Below is a small trained network, with its code and all its weights. Each question gives an input and a class and asks what happens when units are switched off, that is, made to give their printed mean instead of their output.

import numpy as np


def w(rows, s, z=0):
    codes = np.array(rows[::2]) - 128.0
    scale = np.full(codes.shape[1], s)
    scale[-1] = z or s
    return codes * scale


def norm(h):
    return h / np.sqrt((h * h).mean(-1, keepdims=True) + 1e-5)


def f(y):
    return np.maximum(y, 0)


def log_softmax(a):
    a = a - a.max(-1, keepdims=True)
    return a - np.log(np.exp(a).sum(-1, keepdims=True))


def net(x, mask):
    res = np.array(x, float).reshape(1, 4) / 4 @ E
    u = 0
    for l in range(4):
        y = f(norm(res) @ A[l][:, :-1].T + A[l][:, -1])
        res = res + np.where(mask[u : u + 5], y, B[l][:, -1]) @ B[l][:, :-1]
        u += 5
    return log_softmax(norm(res)[-1] @ U[:, :-1].T + U[:, -1])


A, B = {}, {}
E = w([
[167,2,89,144,143,77,83,111,164],'x0',
[127,128,130,127,132,125,129,125,128],'x1',
[102,134,87,32,228,210,86,107,126],'x2',
[218,175,80,142,180,130,144,152,250],'x3',
],0.0038)
A[0] = w([
[44,78,101,54,233,230,64,104,90,74],'0.n1',
[208,201,42,45,186,151,109,112,202,36],'0.n2',
[113,224,168,123,122,178,177,129,86,5],'0.n3',
[118,126,155,132,59,61,141,109,51,10],'0.n4',
[219,189,112,250,166,120,178,184,249,87],'0.n5',
],0.0024,0.0026)
B[0] = w([
[178,164,119,68,72,71,107,138,118,213],'0.n1',
[71,106,189,252,146,150,136,140,108,193],'0.n2',
[110,48,128,116,125,87,105,160,115,157],'0.n3',
[140,145,131,174,188,144,109,125,101,156],'0.n4',
[162,158,96,21,64,93,142,73,103,251],'0.n5',
],0.0044,0.0031)
A[1] = w([
[94,100,171,172,106,129,163,153,118,53],'1.n1',
[115,253,164,136,126,151,158,116,90,227],'1.n2',
[81,87,165,191,76,94,139,160,66,121],'1.n3',
[82,94,120,92,184,189,96,121,92,37],'1.n4',
[140,149,91,99,249,194,120,152,177,7],'1.n5',
],0.0054,0.0022)
B[1] = w([
[122,127,118,134,215,189,97,133,155,159],'1.n1',
[59,172,157,132,68,209,238,216,200,254],'1.n2',
[74,112,134,166,254,236,111,109,208,217],'1.n3',
[198,186,136,120,50,36,163,198,134,172],'1.n4',
[10,50,233,251,167,196,108,115,95,189],'1.n5',
],0.0038,0.0053)
A[2] = w([
[106,204,94,36,5,136,202,136,109,3],'2.n1',
[217,130,106,163,113,9,127,142,140,23],'2.n2',
[128,133,112,132,128,130,130,132,121,108],'2.n3',
[138,91,124,176,162,108,106,142,103,65],'2.n4',
[117,75,109,205,154,109,109,145,107,40],'2.n5',
],0.0029,0.0022)
B[2] = w([
[221,150,99,141,72,103,202,22,228,250],'2.n1',
[1,150,51,130,140,171,129,198,75,196],'2.n2',
[131,147,130,138,127,120,124,114,126,128],'2.n3',
[186,167,144,134,155,146,148,70,126,163],'2.n4',
[185,174,122,129,172,162,112,79,167,177],'2.n5',
],0.0037,0.002)
A[3] = w([
[106,187,124,24,86,135,135,160,62,2],'3.n1',
[207,94,35,148,113,1,98,126,141,58],'3.n2',
[138,55,129,196,201,121,48,91,119,65],'3.n3',
[99,226,146,68,59,146,169,203,104,65],'3.n4',
[139,75,119,45,135,28,42,129,18,133],'3.n5',
],0.0057,0.0028)
B[3] = w([
[171,47,125,173,184,82,84,39,128,172],'3.n1',
[2,150,215,156,166,250,130,167,87,217],'3.n2',
[199,115,80,40,114,34,93,72,53,229],'3.n3',
[184,38,77,111,176,60,19,85,69,253],'3.n4',
[178,233,108,133,35,106,235,213,223,191],'3.n5',
],0.0054,0.0052)
U = w([
[14,138,173,191,158,254,132,168,132,77],'0',
[180,64,110,108,176,71,59,41,75,87],'1',
[204,220,91,92,10,76,187,182,172,255],'2',
],0.0095,0.00046)

Each question gives the input, the list of numbers given to net, and the class t.
The units are the neurons (one row each of A and B). Each row of codes is followed by its name. A weight is (code - 128) times the scale printed after its matrix; where a second scale follows, it is the last column's (A, B and U).
mask holds one flag per neuron, layer by layer. A switched-off neuron (its flag False) gives its mean, the last column of its row in B, instead of its output. The means were averaged over made-up inputs and are rounded, as every weight is.
A unit's drop is (log p(t) with every unit on - log p(t) with that unit switched off) / (log p(t) with every unit on - log p(t) with every unit switched off).
The circuit of an input: a set's keep is (log p(t) with only the set's units on - log p(t) with every unit switched off) / (log p(t) with every unit on - log p(t) with every unit switched off). Starting from the 12 units with the biggest drops (on a tie, the unit counted first), units are removed one at a time, each time the one whose removal leaves the highest keep (on an exact tie, the one counted first), for as long as the keep stays at least 0.8.
units of the circuit, in order: the units of the circuit, biggest drop first
k most important neurons: the k neurons with the biggest drops, biggest first
top k neurons in layer l: the k neurons of layer l with the biggest drops, biggest first
drop when u is switched off: that unit's drop, to one decimal
input [-5,2,5,0], class 1: 2 most important neurons => (3.n4 0.n1)
input [1,-4,-5,7], class 0: 2 most important neurons => (3.n2 1.n2)
input [-2,-6,1,5], class 0: top neuron in layer 3 => (3.n3)
input [6,8,1,0], class 2: units of the circuit, in order => (1.n2 3.n5 1.n3)
input [3,-5,-8,-1], class 1: 2 most important neurons => (1.n3 1.n2)
input [-8,-5,1,6], class 0: 4 most important neurons => (3.n3 1.n5 0.n1 3.n5)
input [0,-2,3,3], class 0: 3 most important neurons => (1.n5 0.n2 3.n4)
input [-8,-2,0,1], class 2: 4 most important neurons => (1.n2 3.n2 1.n5 1.n3)
input [2,-1,-7,-1], class 1: 4 most important neurons => (1.n2 1.n3 3.n3 3.n5)
input [8,0,3,0], class 2: 3 most important neurons => (3.n5 1.n3 1.n2)
input [3,2,-8,1], class 0: 4 most important neurons => (1.n5 3.n2 0.n2 3.n4)
input [1,3,5,-5], class 2: 2 most important neurons => (3.n5 1.n2)
input [3,-2,-8,-1], class 1: 2 most important neurons => (1.n3 1.n2)
input [-5,0,4,-3], class 1: units of the circuit, in order => (3.n4)
input [3,-8,-1,7], class 0: 2 most important neurons => (0.n5 3.n2)
input [5,5,8,-5], class 2: drop when 3.n5 is switched off => 0.9
input [-4,-5,3,-1], class 1: drop when 3.n4 is switched off => 1.5
input [2,6,8,-7], class 2: drop when 3.n5 is switched off => 0.9
input [7,2,-4,7], class 0: drop when 3.n2 is switched off => 1.1
input [8,-2,3,-3], class 2: most important neuron => (3.n5)
input [7,8,1,-6], class 2: top 2 neurons in layer 3 => (3.n5 3.n4)
